Each row is followed by its class.
17; 5; -1; -48; -34; 57; 9; 6; -87; -1; 22; -9; 36; 17; 2; -14; 7; 21; -29; 7; -46; 15; -17; -19; 49; 24; -17; 24; 17; -31; -42; 10
fak
-16; -21; -1; 22; -16; 40; 0; 43; 56; 1; -28; 29; 2; -5; 37; 35; 29; 8; 7; -22; -11; -29; 6; 27; -2; 27; -31; -62; 54; 23; 7; -11
giv
7; -21; -18; 20; -19; 13; -2; 30; 77; 4; -9; 7; -5; 21; 24; 4; 39; -27; 39; -35; -30; -47; 17; 53; 13; 39; -68; -76; 28; 42; -8; -19
sesa
-24; 2; 5; 49; 18; 50; -47; 42; 69; 11; -29; 34; 30; -13; -34; 27; 41; 4; 12; -36; -21; -55; -4; 13; -47; 16; -38; -30; 43; 35; -1; -30
bif
-70; 4; 42; 17; 32; 55; -17; 24; -7; -44; -85; 37; 19; -38; -44; 9; 6; 41; 17; -33; -51; -5; 0; -7; 9; -32; 58; -3; 85; 13; -41; -5
kipo
-47; 0; 18; 1; 1; 25; 11; -24; -35; -20; -74; 14; -16; -36; 4; 11; 7; 25; -24; -18; -42; -4; 29; -5; 17; -36; 57; 8; 39; -40; -30; 1
kipo
-24; 78; 11; 59; 16; 43; 49; 89; 88; -5; 8; -2; -5; 6; -41; 16; 8; -36; 19; 10; 2; 10; -9; -8; -36; 24; 41; -43; 52; 1; 40; 7
guni
-51; 64; -15; 49; 42; 24; 36; 90; 52; 16; -5; -3; 35; -46; -22; -60; -14; -8; 48; 19; -94; -43; 15; -16; -35; 0; -4; 10; 21; -6; 32; 0
bif
-28; 78; -4; 33; 24; 21; 62; 93; 54; -9; 23; -8; -10; 36; -15; 7; -13; -20; 39; 4; 8; -6; 10; -5; -31; 12; 36; -54; 56; 21; 35; 4
tul
-22; 59; 15; 37; 11; 32; 28; 74; 84; -45; -16; 30; -11; 2; -5; 19; -12; -15; 45; -23; 48; 12; 4; -9; -60; 14; 49; -66; 57; 5; 48; 1
guni
-68; 29; 8; 29; 56; 55; 59; 63; 61; -6; 9; -5; 15; -76; -4; -38; -16; 0; 58; 26; -52; -14; -9; -33; -24; 19; 10; 1; 53; -7; 34; -12
kipo
-2; 48; -14; -30; -10; 85; 17; 10; -69; -21; -14; 24; 46; 6; -39; -42; 8; 8; -19; 6; -62; 34; -3; -36; 25; 5; -27; 21; 8; -50; -28; 25
mavek
-14; -19; -22; 23; -21; 53; 15; -3; 83; -20; -69; 47; 25; -29; -9; 27; 38; 7; 7; -29; -7; -8; 0; 21; -2; 44; -38; -56; 38; 61; 4; -18
mavek
-52; 54; -12; 35; 44; 38; 49; 35; 82; 1; 4; -16; -3; -49; -10; -44; -8; -17; 36; 16; -87; 4; -3; -33; -38; 15; -8; -6; 35; -3; 21; 4
tedaf
21; 4; -6; -51; -35; 35; 12; 36; -78; -6; -33; 30; 10; 25; 10; -11; -10; 5; -26; 11; 6; 21; -20; -22; 66; 12; -21; 5; -7; -36; -45; 33
giv
6; 32; 17; -52; -21; 53; 18; 35; -54; -14; 13; 9; 26; 16; -29; -6; 41; 10; -53; -14; -75; 11; 3; -10; 28; 22; -66; 34; -1; -42; -42; 5
fulor
5; 36; -14; -46; -15; 56; 10; 49; -85; -4; 1; 5; -2; 9; 10; -12; 13; 7; -39; -8; -25; 16; 5; -48; -3; 4; -26; 17; -2; -33; -27; 12
tedaf
-14; 19; 29; -21; -36; 57; 35; -3; -85; -15; -21; 29; 3; -8; -20; 17; 24; 28; -35; -15; -52; -2; 47; -3; 33; -42; 30; -3; 3; -54; -26; 3
sesa
-34; 52; -1; 17; 26; 13; 34; 83; 88; 1; 21; 20; 7; -16; 25; -52; -23; -28; 38; 17; -73; 6; 5; -6; -8; 8; -31; -20; 7; -29; 31; 2
giv
-47; 24; 13; 32; 26; 58; 37; 53; 70; -4; 25; 19; 18; -25; -7; -30; -17; -12; 45; 33; -63; 25; -23; -25; 10; 3; -9; -9; 45; -33; 22; 4
giv
-35; 25; 3; 22; -16; -19; 29; -37; -60; -11; -72; 0; 6; -10; 12; 3; 4; 7; -24; -10; -17; -26; 44; 46; 20; -55; 74; -17; 7; 25; -33; 7
tul
-42; 54; 5; 8; 2; 60; 26; -39; -35; -8; -59; 9; -8; -54; -2; -2; 16; 25; -36; -17; -84; -25; 44; 5; -40; -22; 53; -26; 12; 6; -25; -4
tedaf
-7; 50; -50; -41; 3; 37; -28; 14; -65; -6; -9; 11; 31; 4; -6; -33; 7; 15; -42; -22; -55; 20; 5; -60; -26; 21; -38; 24; 17; -36; -23; 0
mavek
-33; 44; 11; 27; 13; 34; 0; 21; -52; -12; -51; 9; -7; -36; 4; 5; 25; 13; -38; -35; -49; -24; 35; 6; -35; -49; 44; -3; 32; -23; -19; -2
tedaf
-20; 57; 61; 40; 8; 35; 65; 95; 52; -11; 42; -15; -23; -18; -25; 2; -32; 3; 30; 14; -5; 8; -15; 2; -30; 42; 52; -76; 62; 9; 11; 8
fak
-14; 68; 23; 8; 18; -1; 69; 88; 68; -20; 7; 11; -32; 3; -7; 29; -12; -11; 14; -4; 31; 8; 5; 8; -38; 29; 48; -37; 13; -9; 46; 9
Morad
-56; 52; 4; 28; 60; 51; 43; 58; 97; -12; 18; 6; 16; -40; 2; -37; -12; -10; 52; 12; -64; -5; -7; -19; -32; 17; -4; 4; 48; -20; 36; -14
kipo
-45; 12; 22; 92; 13; 45; -72; 7; 72; 27; -9; 6; 30; -31; -4; 26; 43; 20; 7; -27; -110; -54; 7; 60; 18; -7; 0; -55; 85; -7; -41; 9
fak
8; 37; -20; -43; -11; 54; 6; 11; -56; -4; -11; 0; 9; 0; 1; -27; 5; 19; -15; -2; -40; 5; 0; -40; -14; 16; -26; 4; 6; -14; -23; 29
tedaf
-46; 33; -15; 33; 31; 5; 79; 35; 45; -1; 30; -36; 23; -40; -5; -54; -3; -14; 30; 26; -92; 4; 14; -39; -5; 27; -46; 43; 20; -61; 31; 42
fulor
-17; 3; 3; 29; -20; 63; -23; 26; 52; 10; -21; 35; 27; -1; -3; 24; 33; 18; 11; -20; -25; -45; 16; 12; -30; 29; -44; -44; 23; 26; -2; 0
bif
-21; 82; -26; 23; 41; -8; 41; 88; 71; 19; 39; -15; 17; -24; 14; -65; -15; -30; 39; 29; -56; -14; -23; -9; -13; -10; -30; 11; 28; -31; 32; -15
tul
-22; 28; 9; 33; 24; 35; 18; -17; -21; -22; -85; 22; -11; -39; -20; 3; 26; 4; -32; -40; -39; -18; 24; 4; -34; -51; 41; 11; 25; -32; -12; -5
tedaf
12; -18; -30; 14; -13; 11; -30; -12; 107; -10; -52; 29; 9; -12; 7; 11; 36; -27; 36; -37; 27; -31; 2; 18; -34; 30; -36; -57; 14; 39; 32; -16
guni
1; 10; -22; -18; -41; 31; 9; 36; -57; 15; -15; -26; 23; -15; 11; -26; 21; 14; -19; 19; -37; 4; -6; -38; 30; 22; -46; 19; 22; -48; -19; 40
guni
-14; 72; 37; 22; 7; -2; 80; 70; 74; -21; 30; -34; -23; 29; 10; 5; 11; -36; 4; 15; -16; 11; -4; 17; -24; 7; 8; -46; 42; -7; 23; 8
Fem
-17; 31; 19; 11; 6; 61; 39; -39; -44; -21; -71; 35; 5; -38; -8; 12; 16; 18; -37; -12; -37; -29; 34; 9; -12; -39; 35; -15; -17; -6; -16; -7
Fem
28; 8; -17; -65; -36; 32; -25; 4; -49; -3; -35; 22; 24; 19; -22; -19; 5; 11; -14; -2; -9; -1; -28; -32; 23; 13; -36; 21; -6; -21; -40; 2
bif
-39; 49; 5; 23; 50; 45; 78; 24; 77; -16; 65; -15; 37; -41; -14; -32; 0; -6; 43; 30; -83; 6; -10; -14; -18; 28; -27; 36; 35; -42; 50; -2
fulor
-12; 81; 36; 32; 39; 23; 57; 60; 64; -24; 17; -32; -22; 28; -42; 1; -14; -15; 43; 20; -7; 3; -19; -11; -35; 15; 37; -64; 69; -5; 19; 40
Fem
-11; -7; 8; 28; -5; 59; -15; 17; 62; 9; -17; 22; 18; 4; -20; 18; 28; 4; 23; -13; -26; -41; 1; 23; -15; 39; -53; -40; 23; 31; -9; -10
bif
-29; 1; 10; 9; -14; 26; 60; 8; -64; -13; -57; 3; -10; -7; 15; 3; 9; -10; -31; -4; -34; -6; 32; 20; 31; -24; 44; -8; 18; -24; -18; -3
giv
13; 96; 17; 32; 12; -32; 36; 114; 77; 8; 26; -15; -14; 47; -38; -16; -18; -23; 19; 10; -18; 1; -15; 20; -14; 31; 22; -53; 40; 23; -1; 33
sesa
-47; 30; 11; 19; -17; 1; 19; -1; -45; -10; -50; 7; -7; -17; 17; 4; 8; 9; -40; -18; -57; 3; 44; 33; -9; -32; 67; -2; -5; 3; -20; -2
Morad
9; 25; -21; -25; -31; 49; -10; 25; -77; 6; -9; -10; 31; 2; 19; -6; 28; 17; -42; 0; -24; -1; -9; -12; 3; 17; -23; 21; 20; -15; -23; -6
guni
4; 58; -10; -35; -19; 15; 32; 21; -93; 9; -23; -11; 30; -4; 2; -32; 21; 1; -69; 12; -52; 9; -10; 2; 18; -8; 7; 61; -27; -44; -34; 17
Morad
-1; 9; 9; 6; -7; 56; 45; -11; -58; -15; -53; 25; -6; -14; -32; 12; 13; 11; -4; -19; -20; -29; 30; 9; 27; -19; 33; -22; 13; -31; -21; 3
sesa
-1; -13; 1; 32; 4; 32; -23; 21; 73; -7; -58; 23; 6; -27; -24; 21; 28; 2; 37; -27; 18; -41; -4; 20; -15; 36; -31; -61; 35; 35; 6; 7
guni
-31; 34; 34; 42; 11; 16; 95; 57; 53; -31; 31; -22; -20; -8; -11; 14; -6; 0; 22; 6; -14; 14; 12; 4; -43; 32; 30; -30; 60; 1; 40; 3
fulor
-20; 34; -13; 60; 13; 15; -41; 17; 73; 24; -30; -6; -5; -30; 12; 23; 53; -16; -24; -32; -23; -47; -4; 24; -54; 13; -18; -51; 51; 24; -18; 3
tedaf
2; 30; -28; -33; -32; 29; -9; 26; -67; 6; -3; -19; 31; 4; 15; -34; 26; -10; -30; 4; -45; 5; 3; -25; 14; 3; -30; 26; 3; -38; -18; 8
guni
10; 17; 19; -56; -17; 55; 9; -21; -40; -3; -8; 13; 23; 2; -7; -3; 9; 45; -28; 14; -32; 7; -5; -11; 12; 14; -7; 23; 2; -18; -23; 17
kipo
-23; 49; -7; 30; 42; 51; 54; 81; 77; 3; 15; 17; 10; -4; -12; -47; -31; -14; 50; 34; -77; 11; -19; -19; 9; 23; -24; -5; 32; -34; 29; 13
giv
-28; 72; 13; 49; 46; 31; 66; 97; 67; -20; 15; 13; -22; -17; -43; 21; -12; -21; 19; 1; 22; 11; 1; -11; -37; 28; 40; -48; 47; -11; 46; -6
mavek
-17; 5; -10; 25; 6; 41; -4; 24; 73; 3; -38; 18; 6; -16; -18; 16; 39; 2; 23; -32; -31; -37; 10; 18; -39; 31; -22; -50; 30; 23; 17; 5
Morad
-26; -21; 1; 34; -6; 56; -26; 40; 81; -1; -21; 24; 2; -25; -12; 26; 41; -9; 22; -25; -23; -12; -4; 2; -10; 24; -43; -46; 48; 23; 10; -33
guni
-29; 82; 2; 36; 66; 14; 56; 80; 57; -13; 11; -29; -44; -8; -22; 7; -24; -13; 45; -3; 2; -16; 6; -21; -63; 29; 54; -51; 63; -3; 38; 23
tedaf
-64; 42; 3; 36; 49; 54; 31; 71; 80; -1; 31; -3; 6; -26; 4; -46; -21; -9; 54; 23; -88; 12; -3; -31; -14; 19; -15; 3; 49; -25; 19; -2
kipo
-26; 67; 29; 28; 44; 29; 64; 84; 52; -22; 38; -13; -17; 28; -17; 5; -9; -21; 31; 8; -19; 1; 13; -11; -37; 13; 11; -45; 31; 5; 34; 11
Fem
14; 29; -30; -62; -42; 55; 10; 33; -75; 9; 2; 15; 19; 31; 39; -11; 18; 4; -50; 2; -37; 7; 6; -26; 20; 16; -33; 3; 3; -45; -20; 6
giv
-26; 0; -9; 34; 30; 32; -31; 35; 91; -5; -42; 22; -10; -42; -19; -3; 21; -14; 49; -37; -19; -39; 2; -7; -42; 17; -32; -67; 39; 40; 2; 3
tedaf
-83; 49; 70; 48; 18; 2; 47; 71; 7; 7; 85; -49; -19; -2; -31; 29; 7; -8; -1; 24; -34; 28; 34; -1; -33; -4; 70; -24; 27; -15; 26; 29
Morad
1; 18; 6; -50; -62; 56; 28; -5; -105; 0; -14; -6; 12; -10; 12; -24; 25; 22; -59; 13; -57; 34; -6; -24; 20; -10; -15; 35; -5; -75; -39; 22
Morad
17; 78; 2; 24; 22; 30; 25; 56; 53; 30; 12; -15; -43; -24; -61; -3; -4; -21; 30; 24; 13; -36; 2; -27; -44; 26; 28; -79; 6; -30; 27; 71
tedaf
48; 36; -12; -25; -36; 81; -2; 42; -50; 14; -19; 0; 23; 46; -48; -29; 9; 33; 3; 13; -53; -1; -45; -28; 57; 53; -71; -21; 53; -37; -76; 69
sesa
-42; -18; -8; 42; 10; 57; -31; 17; 66; 8; -36; 11; 21; -18; 4; 20; 46; 8; 15; -25; -43; -37; 2; 8; -10; 23; -27; -32; 73; 26; -13; -4
kipo
-60; -15; 30; 13; -19; 17; -24; 13; 30; -2; 10; 5; 29; -38; 30; 24; 81; -22; -42; -36; -42; -23; 33; 4; -38; -28; -55; -30; 8; 29; -6; -39
Fem
29; 48; -42; -21; -18; 55; 24; 23; -65; 12; 2; -11; 28; 13; 1; -19; 23; 27; -48; 1; -67; -14; -4; -25; -11; 39; -46; 35; 23; -47; -18; 26
fulor
-22; 66; 39; 33; 17; 26; 59; 89; 51; -11; 6; -14; -10; 14; -44; 10; -8; -7; 31; 11; -3; -15; -2; 6; -35; 24; 36; -41; 53; -2; 22; 12
bif
3; 32; -44; -34; 3; 82; -18; 19; -73; -3; -14; -6; 28; 13; -45; -28; 1; 43; -6; 2; -73; 18; -26; -58; 5; 41; -30; 6; 70; -20; -34; 14
mavek
16; 23; -20; -34; -42; 33; -28; 30; -85; 20; 34; -5; 57; 8; 27; -18; 21; 14; -54; -1; -38; 5; -15; -26; 15; 8; -15; 33; 12; -21; -31; 4
fak
-55; 50; 5; 25; 39; 22; 41; 62; 64; -6; 61; -9; 24; -48; -18; -40; -13; -7; 38; 23; -81; 10; -3; -33; -25; 22; -16; 11; 29; -18; 31; 3
fulor
